Here is a tiny trained network, its code and every weight. The questions are about switching its units off for an input and a class, where a switched-off unit gives its printed mean instead of its output.

import numpy as np


def w(rows, s, z=0):
    codes = np.array(rows[::2]) - 128.0
    scale = np.full(codes.shape[1], s)
    scale[-1] = z or s
    return codes * scale


def f(y):
    return y / 2 * (1 + np.tanh(0.7978845608 * (y + 0.044715 * y**3)))


def log_softmax(a):
    a = a - a.max(-1, keepdims=True)
    return a - np.log(np.exp(a).sum(-1, keepdims=True))


def net(x, mask):
    res = np.array(x, float).reshape(1, 4) / 4 @ E
    y = f(res @ A[0][:, :-1].T + A[0][:, -1])
    res = res + np.where(mask, y, B[0][:, -1]) @ B[0][:, :-1]
    return log_softmax(res[-1] @ U[:, :-1].T + U[:, -1])


A, B = {}, {}
E = w([
[196,190,45],'x0',
[226,7,150],'x1',
[246,183,226],'x2',
[253,49,38],'x3',
],0.0044)
A[0] = w([
[164,154,202,2],'neuron 1',
[99,160,206,101],'neuron 2',
[102,153,199,109],'neuron 3',
[121,141,174,150],'neuron 4',
[128,146,121,78],'neuron 5',
[114,95,121,133],'neuron 6',
[127,109,109,89],'neuron 7',
[125,127,99,48],'neuron 8',
[164,162,103,39],'neuron 9',
[113,142,170,103],'neuron 10',
[183,139,114,58],'neuron 11',
[234,81,74,89],'neuron 12',
[129,78,96,140],'neuron 13',
[95,58,113,140],'neuron 14',
[109,121,145,41],'neuron 15',
[146,174,110,96],'neuron 16',
[112,139,167,116],'neuron 17',
[134,135,137,137],'neuron 18',
[133,159,113,61],'neuron 19',
[103,98,124,104],'neuron 20',
[83,95,135,113],'neuron 21',
[141,151,116,117],'neuron 22',
[242,166,192,150],'neuron 23',
[132,185,133,141],'neuron 24',
[148,133,151,118],'neuron 25',
[168,3,167,134],'neuron 26',
[123,95,115,137],'neuron 27',
[216,92,129,83],'neuron 28',
],0.018,0.003)
B[0] = w([
[174,150,202,166],'neuron 1',
[113,133,195,209],'neuron 2',
[109,114,169,198],'neuron 3',
[124,113,145,164],'neuron 4',
[123,135,118,124],'neuron 5',
[132,106,125,145],'neuron 6',
[152,129,140,130],'neuron 7',
[158,137,118,123],'neuron 8',
[136,170,98,140],'neuron 9',
[122,143,168,157],'neuron 10',
[148,143,97,157],'neuron 11',
[237,116,128,253],'neuron 12',
[169,116,157,169],'neuron 13',
[129,76,100,185],'neuron 14',
[131,132,143,127],'neuron 15',
[108,148,91,145],'neuron 16',
[112,126,152,157],'neuron 17',
[124,124,125,132],'neuron 18',
[119,141,106,128],'neuron 19',
[127,100,117,144],'neuron 20',
[127,94,97,168],'neuron 21',
[124,142,111,133],'neuron 22',
[65,1,129,254],'neuron 23',
[70,102,88,167],'neuron 24',
[125,108,121,138],'neuron 25',
[139,96,22,249],'neuron 26',
[146,115,139,145],'neuron 27',
[111,46,96,215],'neuron 28',
],0.036,0.0073)
U = w([
[53,61,255,167],'0',
[149,99,168,1],'1',
[200,21,83,189],'2',
[235,178,109,52],'3',
[10,231,67,216],'4',
],0.0064,0.0057)

Each question gives the input, the list of numbers given to net, and the class t.
The units are the neurons (one row each of A and B). Each row of codes is followed by its name. A weight is (code - 128) times the scale printed after its matrix; where a second scale follows, it is the last column's (A, B and U).
mask holds one flag per neuron, in row order. A switched-off neuron (its flag False) gives its mean, the last column of its row in B, instead of its output. The means were averaged over made-up inputs and are rounded, as every weight is.
A unit's drop is (log p(t) with every unit on - log p(t) with that unit switched off) / (log p(t) with every unit on - log p(t) with every unit switched off).
The circuit of an input: a set's keep is (log p(t) with only the set's units on - log p(t) with every unit switched off) / (log p(t) with every unit on - log p(t) with every unit switched off). Starting from the 12 units with the biggest drops (on a tie, the unit counted first), units are removed one at a time, each time the one whose removal leaves the highest keep (on an exact tie, the one counted first), for as long as the keep stays at least 0.8.
circuit, biggest first: the units of the circuit, biggest drop first
top k neurons: the k neurons with the biggest drops, biggest first
drop of u: that unit's drop, to one decimal
input [6,-6,-7,7], class 3: circuit, biggest first : [neuron 23; neuron 28; neuron 26]
input [3,-6,-6,7], class 3: top 3 neurons : [neuron 23; neuron 28; neuron 26]
input [-5,0,-7,-4], class 0: top 3 neurons : [neuron 26; neuron 12; neuron 28]
input [-5,6,8,-2], class 0: top 3 neurons : [neuron 1; neuron 23; neuron 2]
input [-6,-8,0,5], class 4: top 2 neurons : [neuron 23; neuron 12]
input [7,-1,6,-2], class 0: top 3 neurons : [neuron 26; neuron 23; neuron 12]
input [7,-7,-2,7], class 3: drop of neuron 23 : 0.2
input [-4,-4,1,1], class 0: drop of neuron 26 : 0.3
input [-1,4,-6,-7], class 0: drop of neuron 12 : 0.4
input [0,-8,-1,4], class 4: drop of neuron 12 : 0.1
